Below is a small trained network, with its code and all its weights. Each question gives an input and a class and asks what happens when units are switched off, that is, made to give their printed mean instead of their output.

import numpy as np


def w(rows, s, z=0):
    codes = np.array(rows[::2]) - 128.0
    scale = np.full(codes.shape[1], s)
    scale[-1] = z or s
    return codes * scale


def f(y):
    return np.maximum(y, 0)


def log_softmax(a):
    a = a - a.max(-1, keepdims=True)
    return a - np.log(np.exp(a).sum(-1, keepdims=True))


def net(x, mask):
    res = np.array(x, float).reshape(1, 6) / 4 @ E
    y = f(res @ A[0][:, :-1].T + A[0][:, -1])
    res = res + np.where(mask, y, B[0][:, -1]) @ B[0][:, :-1]
    return log_softmax(res[-1] @ U[:, :-1].T + U[:, -1])


A, B = {}, {}
E = w([
[134,253,54,184,29],'x0',
[35,73,44,242,167],'x1',
[129,123,124,125,124],'x2',
[96,75,254,173,12],'x3',
[136,113,110,123,116],'x4',
[130,126,126,128,127],'x5',
],0.013)
A[0] = w([
[104,153,150,176,7,1],'n1',
[120,62,203,152,124,93],'n2',
[107,82,114,110,108,111],'n3',
[161,173,79,126,127,126],'n4',
[82,47,197,113,98,108],'n5',
[145,183,94,147,126,112],'n6',
[107,100,128,68,206,186],'n7',
[20,84,88,179,140,149],'n8',
[55,110,74,213,158,106],'n9',
[128,166,97,105,105,153],'n10',
[137,98,104,84,185,165],'n11',
[156,138,90,147,125,71],'n12',
[87,135,150,109,91,107],'n13',
[181,100,109,115,211,199],'n14',
[161,180,124,64,155,138],'n15',
[91,105,90,106,111,126],'n16',
[164,205,174,108,108,198],'n17',
[166,127,177,94,122,188],'n18',
[109,81,113,106,190,95],'n19',
[164,111,164,42,87,207],'n20',
[77,185,73,186,141,62],'n21',
[111,97,116,66,169,156],'n22',
[93,133,147,144,52,46],'n23',
],0.016,0.0073)
B[0] = w([
[245,189,190,223,200,227],'n1',
[51,85,156,94,62,224],'n2',
[124,124,168,141,103,156],'n3',
[95,153,80,80,86,195],'n4',
[73,77,170,91,83,243],'n5',
[85,128,51,90,147,187],'n6',
[161,170,191,166,166,230],'n7',
[61,81,108,190,93,252],'n8',
[86,27,97,140,202,250],'n9',
[103,183,93,92,97,178],'n10',
[185,134,135,175,148,211],'n11',
[103,127,86,120,141,159],'n12',
[163,105,128,116,162,166],'n13',
[176,162,132,167,163,230],'n14',
[112,207,126,124,95,206],'n15',
[130,120,118,142,144,156],'n16',
[175,149,119,104,88,219],'n17',
[167,116,168,44,146,207],'n18',
[119,152,149,185,97,200],'n19',
[173,136,160,64,161,238],'n20',
[129,76,66,114,169,213],'n21',
[203,136,174,159,148,200],'n22',
[174,138,181,175,185,191],'n23',
],0.011,0.02)
U = w([
[182,196,163,103,158,251],'0',
[110,106,126,250,180,169],'1',
[115,65,173,2,112,83],'2',
[11,64,161,144,65,33],'3',
[103,219,40,32,62,85],'4',
[74,90,8,76,170,23],'5',
],0.012,0.0028)

Each question gives the input, the list of numbers given to net, and the class t.
The units are the neurons (one row each of A and B). Each row of codes is followed by its name. A weight is (code - 128) times the scale printed after its matrix; where a second scale follows, it is the last column's (A, B and U).
mask holds one flag per neuron, in row order. A switched-off neuron (its flag False) gives its mean, the last column of its row in B, instead of its output. The means were averaged over made-up inputs and are rounded, as every weight is.
A unit's drop is (log p(t) with every unit on - log p(t) with that unit switched off) / (log p(t) with every unit on - log p(t) with every unit switched off).
unit that matters most: the unit with the biggest drop
top k neurons: the k neurons with the biggest drops, biggest first
drop when u is switched off: that unit's drop, to one decimal
input [-6,5,1,1,6,5], class 3: unit that matters most	n1
input [1,-1,0,8,1,-8], class 0: top 3 neurons	[n1, n23, n9]
input [-6,-2,5,0,3,4], class 0: top 2 neurons	[n7, n9]
input [-8,-5,2,0,-2,-7], class 0: top 3 neurons	[n7, n14, n22]
input [1,-8,-5,0,3,4], class 4: top 2 neurons	[n1, n15]
input [6,0,-4,8,4,0], class 0: top 2 neurons	[n9, n8]
input [1,6,-2,-6,-3,-2], class 5: top 2 neurons	[n1, n21]
input [4,-1,1,-6,-2,3], class 4: drop when n9 is switched off	0.0
input [-1,0,4,3,-4,2], class 2: drop when n8 is switched off	0.4
input [-8,0,-7,-5,-5,4], class 0: drop when n8 is switched off	0.7
input [4,1,-7,-8,5,7], class 5: drop when n21 is switched off	0.4
